Here is a tiny trained network, its code and every weight. The questions are about switching its units off for an input and a class, where a switched-off unit gives its printed mean instead of its output.

import numpy as np


def w(rows, s, z=0):
    codes = np.array(rows[::2]) - 128.0
    scale = np.full(codes.shape[1], s)
    scale[-1] = z or s
    return codes * scale


def f(y):
    return np.maximum(y, 0)


def log_softmax(a):
    a = a - a.max(-1, keepdims=True)
    return a - np.log(np.exp(a).sum(-1, keepdims=True))


def net(x, mask):
    res = np.array(x, float).reshape(1, 7) / 4 @ E
    y = f(res @ A[0][:, :-1].T + A[0][:, -1])
    res = res + np.where(mask, y, B[0][:, -1]) @ B[0][:, :-1]
    return log_softmax(res[-1] @ U[:, :-1].T + U[:, -1])


A, B = {}, {}
E = w([
[218,179,65,85],'x0',
[28,122,35,47],'x1',
[129,126,130,128],'x2',
[128,127,128,129],'x3',
[100,198,68,230],'x4',
[129,129,128,128],'x5',
[81,254,202,77],'x6',
],0.007)
A[0] = w([
[167,61,49,134,75],'neuron 0',
[119,49,91,158,66],'neuron 1',
[64,98,158,151,88],'neuron 2',
[71,57,148,160,132],'neuron 3',
[76,94,57,94,75],'neuron 4',
[19,138,60,80,115],'neuron 5',
[135,128,160,74,110],'neuron 6',
[97,219,119,179,100],'neuron 7',
[54,147,81,109,109],'neuron 8',
[81,95,53,43,120],'neuron 9',
[70,50,143,177,116],'neuron 10',
[157,31,146,68,116],'neuron 11',
[111,44,104,170,93],'neuron 12',
[166,167,45,81,154],'neuron 13',
[80,40,131,173,114],'neuron 14',
[149,131,211,41,126],'neuron 15',
[174,33,80,189,23],'neuron 16',
[160,26,151,79,117],'neuron 17',
[171,112,90,126,121],'neuron 18',
[122,120,51,232,118],'neuron 19',
[174,98,134,63,131],'neuron 20',
[174,225,121,74,115],'neuron 21',
[173,98,166,179,95],'neuron 22',
[168,142,175,159,59],'neuron 23',
[165,79,183,52,85],'neuron 24',
[70,131,182,139,117],'neuron 25',
[172,131,69,114,119],'neuron 26',
[194,101,159,186,96],'neuron 27',
[180,158,95,107,204],'neuron 28',
[153,66,121,118,98],'neuron 29',
[148,91,81,188,92],'neuron 30',
[195,97,63,123,111],'neuron 31',
[212,124,80,75,114],'neuron 32',
[155,58,139,92,112],'neuron 33',
[181,96,154,184,108],'neuron 34',
[226,90,165,195,85],'neuron 35',
[128,119,60,214,117],'neuron 36',
[80,109,68,100,70],'neuron 37',
[82,255,194,69,3],'neuron 38',
[30,131,203,142,110],'neuron 39',
[161,204,101,75,106],'neuron 40',
[169,34,67,143,46],'neuron 41',
[49,91,135,179,140],'neuron 42',
[195,112,64,117,121],'neuron 43',
[162,151,100,103,84],'neuron 44',
[172,184,225,151,103],'neuron 45',
[173,156,230,214,84],'neuron 46',
],0.0095,0.011)
B[0] = w([
[111,139,135,73,176],'neuron 0',
[123,149,141,76,159],'neuron 1',
[158,143,143,136,148],'neuron 2',
[156,134,167,165,185],'neuron 3',
[167,105,104,103,168],'neuron 4',
[172,104,105,110,224],'neuron 5',
[107,141,102,143,159],'neuron 6',
[100,181,92,131,189],'neuron 7',
[166,107,107,111,183],'neuron 8',
[167,122,107,135,217],'neuron 9',
[144,139,161,135,182],'neuron 10',
[121,169,98,166,198],'neuron 11',
[116,134,146,85,174],'neuron 12',
[141,119,162,180,221],'neuron 13',
[133,148,176,105,183],'neuron 14',
[108,164,86,151,212],'neuron 15',
[111,150,126,43,169],'neuron 16',
[101,159,99,163,198],'neuron 17',
[113,132,166,111,163],'neuron 18',
[98,169,97,149,204],'neuron 19',
[115,155,113,158,185],'neuron 20',
[127,139,162,110,208],'neuron 21',
[153,117,115,105,175],'neuron 22',
[161,90,86,83,148],'neuron 23',
[111,175,99,172,175],'neuron 24',
[142,126,150,126,171],'neuron 25',
[135,139,156,136,169],'neuron 26',
[156,113,101,112,187],'neuron 27',
[129,93,159,187,254],'neuron 28',
[110,154,126,99,158],'neuron 29',
[104,143,120,101,168],'neuron 30',
[118,140,173,93,182],'neuron 31',
[144,134,160,139,185],'neuron 32',
[114,163,108,139,173],'neuron 33',
[148,112,102,104,185],'neuron 34',
[138,117,106,106,206],'neuron 35',
[97,176,120,135,192],'neuron 36',
[183,102,98,100,156],'neuron 37',
[109,148,131,3,189],'neuron 38',
[154,135,165,124,192],'neuron 39',
[145,130,163,106,185],'neuron 40',
[113,146,132,53,172],'neuron 41',
[152,131,159,161,191],'neuron 42',
[124,134,167,113,184],'neuron 43',
[147,142,160,147,138],'neuron 44',
[154,107,94,73,214],'neuron 45',
[143,117,90,106,220],'neuron 46',
],0.012,0.0073)
U = w([
[232,69,28,74,67],'0',
[72,157,167,32,54],'1',
[130,111,137,144,254],'2',
[81,209,52,164,78],'3',
[180,116,254,136,88],'4',
[135,104,131,132,220],'5',
[136,105,121,132,209],'6',
[145,21,121,205,13],'7',
],0.0099,0.012)

Each question gives the input, the list of numbers given to net, and the class t.
The units are the neurons (one row each of A and B). Each row of codes is followed by its name. A weight is (code - 128) times the scale printed after its matrix; where a second scale follows, it is the last column's (A, B and U).
mask holds one flag per neuron, in row order. A switched-off neuron (its flag False) gives its mean, the last column of its row in B, instead of its output. The means were averaged over made-up inputs and are rounded, as every weight is.
A unit's drop is (log p(t) with every unit on - log p(t) with that unit switched off) / (log p(t) with every unit on - log p(t) with every unit switched off).
The circuit of an input: a set's keep is (log p(t) with only the set's units on - log p(t) with every unit switched off) / (log p(t) with every unit on - log p(t) with every unit switched off). Starting from the 12 units with the biggest drops (on a tie, the unit counted first), units are removed one at a time, each time the one whose removal leaves the highest keep (on an exact tie, the one counted first), for as long as the keep stays at least 0.8.
units of the circuit, in order: the units of the circuit, biggest drop first
most important unit: the unit with the biggest drop
top k neurons: the k neurons with the biggest drops, biggest first
drop of u: that unit's drop, to one decimal
input [2,-6,3,3,2,-3,7], class 1: units of the circuit, in order -> [neuron 38]
input [1,7,3,7,2,-4,4], class 0: units of the circuit, in order -> [neuron 5; neuron 8]
input [-3,-8,-8,5,8,-1,4], class 0: units of the circuit, in order -> [neuron 45; neuron 46]
input [-2,7,-1,-5,3,1,2], class 0: units of the circuit, in order -> [neuron 5; neuron 8]
input [-1,6,1,-6,-8,-2,4], class 3: units of the circuit, in order -> [neuron 15; neuron 24; neuron 11]
input [-6,7,2,-2,-1,-6,7], class 0: top 3 neurons -> [neuron 5; neuron 8; neuron 9]
input [-1,-1,3,7,-8,6,5], class 3: top 2 neurons -> [neuron 15; neuron 24]
input [-4,-6,5,4,-1,-5,0], class 0: top 2 neurons -> [neuron 46; neuron 45]
input [-7,0,4,3,-4,5,4], class 4: units of the circuit, in order -> [neuron 39; neuron 3]
input [-8,-3,3,0,5,4,-7], class 4: top 3 neurons -> [neuron 3; neuron 42; neuron 10]
input [-8,1,1,5,-7,-7,-6], class 4: top 3 neurons -> [neuron 3; neuron 14; neuron 10]
input [7,-8,6,1,1,-2,4], class 0: top 2 neurons -> [neuron 45; neuron 46]
input [2,7,3,5,4,7,3], class 0: top 2 neurons -> [neuron 5; neuron 8]
input [5,1,1,4,-8,4,4], class 3: most important unit -> neuron 15
input [-8,5,-5,-6,8,6,8], class 1: top 3 neurons -> [neuron 38; neuron 7; neuron 28]
input [8,-6,8,-8,-8,-8,-5], class 2: drop of neuron 28 -> 0.3
input [-1,0,4,-2,8,-1,-3], class 3: drop of neuron 19 -> 0.3
input [-6,-2,-5,2,-6,-4,-7], class 1: drop of neuron 16 -> 0.2
